Below are the code and all the weights of a small trained network. Each question names an input and a class and asks about switching units off, where a switched-off unit gives its printed mean instead of its output.

import numpy as np


def w(rows, s, z=0):
    codes = np.array(rows[::2]) - 128.0
    scale = np.full(codes.shape[1], s)
    scale[-1] = z or s
    return codes * scale


def f(y):
    return y / 2 * (1 + np.tanh(0.7978845608 * (y + 0.044715 * y**3)))


def log_softmax(a):
    a = a - a.max(-1, keepdims=True)
    return a - np.log(np.exp(a).sum(-1, keepdims=True))


def net(x, mask):
    res = np.array(x, float).reshape(1, 8) / 4 @ E
    y = f(res @ A[0][:, :-1].T + A[0][:, -1])
    res = res + np.where(mask, y, B[0][:, -1]) @ B[0][:, :-1]
    return log_softmax(res[-1] @ U[:, :-1].T + U[:, -1])


A, B = {}, {}
E = w([
[196,49,72,122,255,170,120,197],'x0',
[126,127,129,130,121,133,127,130],'x1',
[43,78,68,69,88,38,127,223],'x2',
[126,123,131,123,126,130,127,128],'x3',
[132,133,127,125,126,124,127,130],'x4',
[209,103,217,134,80,121,241,214],'x5',
[125,120,133,129,129,136,127,127],'x6',
[130,125,125,131,126,125,127,124],'x7',
],0.0067)
A[0] = w([
[84,200,174,118,2,75,157,53,77],'neuron 1',
[207,200,168,213,172,217,138,51,57],'neuron 2',
[54,93,51,86,86,16,133,233,104],'neuron 3',
[181,45,100,96,223,141,145,165,8],'neuron 4',
[215,90,232,134,69,118,249,219,112],'neuron 5',
[82,192,182,132,15,82,145,65,115],'neuron 6',
],0.005,0.0017)
B[0] = w([
[188,96,119,155,251,194,99,216,214],'neuron 1',
[153,56,191,26,51,147,157,89,200],'neuron 2',
[176,55,227,15,63,175,166,61,235],'neuron 3',
[163,116,110,210,186,165,127,197,172],'neuron 4',
[19,215,54,44,174,50,2,45,253],'neuron 5',
[178,108,121,185,238,192,105,221,209],'neuron 6',
],0.0071,0.0059)
U = w([
[170,117,122,178,189,164,141,255,83],'0',
[131,139,120,150,96,112,160,125,254],'1',
[155,68,203,86,64,149,169,86,70],'2',
[65,194,67,110,150,83,58,64,65],'3',
],0.011,0.01)

Each question gives the input, the list of numbers given to net, and the class t.
The units are the neurons (one row each of A and B). Each row of codes is followed by its name. A weight is (code - 128) times the scale printed after its matrix; where a second scale follows, it is the last column's (A, B and U).
mask holds one flag per neuron, in row order. A switched-off neuron (its flag False) gives its mean, the last column of its row in B, instead of its output. The means were averaged over made-up inputs and are rounded, as every weight is.
A unit's drop is (log p(t) with every unit on - log p(t) with that unit switched off) / (log p(t) with every unit on - log p(t) with every unit switched off).
The circuit of an input: a set's keep is (log p(t) with only the set's units on - log p(t) with every unit switched off) / (log p(t) with every unit on - log p(t) with every unit switched off). Starting from all 6 units, units are removed one at a time, each time the one whose removal leaves the highest keep (on an exact tie, the one counted first), for as long as the keep stays at least 0.8.
units of the circuit, in order: the units of the circuit, biggest drop first
most important unit: the unit with the biggest drop
k most important neurons: the k neurons with the biggest drops, biggest first
drop when u is switched off: that unit's drop, to one decimal
input [0,-5,-8,-6,3,-6,0,6], class 2: most important unit	neuron 2
input [-4,-8,-2,4,-1,5,-5,6], class 3: 2 most important neurons	[neuron 5; neuron 3]
input [6,-2,-7,8,-1,3,2,2], class 1: 2 most important neurons	[neuron 3; neuron 1]
input [-1,2,-6,-2,0,-5,-8,-7], class 2: 2 most important neurons	[neuron 5; neuron 2]
input [-7,8,6,-5,8,1,-8,-5], class 0: units of the circuit, in order	[neuron 1; neuron 6]
input [7,-8,5,3,8,-7,2,-2], class 0: 3 most important neurons	[neuron 5; neuron 4; neuron 2]
input [2,-2,-6,3,-4,8,7,2], class 3: 2 most important neurons	[neuron 5; neuron 3]
input [-3,-8,7,0,5,0,-7,7], class 2: 2 most important neurons	[neuron 3; neuron 5]
input [8,-6,0,-4,0,-8,-6,-8], class 0: 2 most important neurons	[neuron 5; neuron 4]
input [8,2,-4,-1,6,-8,-3,3], class 0: 3 most important neurons	[neuron 5; neuron 4; neuron 3]
input [-4,-1,7,1,-2,-1,-8,0], class 2: 2 most important neurons	[neuron 3; neuron 5]
input [1,-4,3,3,5,4,0,7], class 3: 2 most important neurons	[neuron 5; neuron 2]
input [5,-5,0,-6,4,4,-3,0], class 1: 2 most important neurons	[neuron 1; neuron 6]
input [-4,-1,-4,1,0,2,-1,4], class 0: most important unit	neuron 3
input [-1,-7,-7,3,2,-4,-4,-3], class 2: 2 most important neurons	[neuron 2; neuron 5]
input [-6,-7,-2,-7,8,-7,7,6], class 1: drop when neuron 5 is switched off	1.3
input [-6,3,-6,1,2,1,-5,4], class 0: drop when neuron 1 is switched off	0.5
input [-4,3,7,2,3,-5,-5,4], class 2: drop when neuron 3 is switched off	0.7
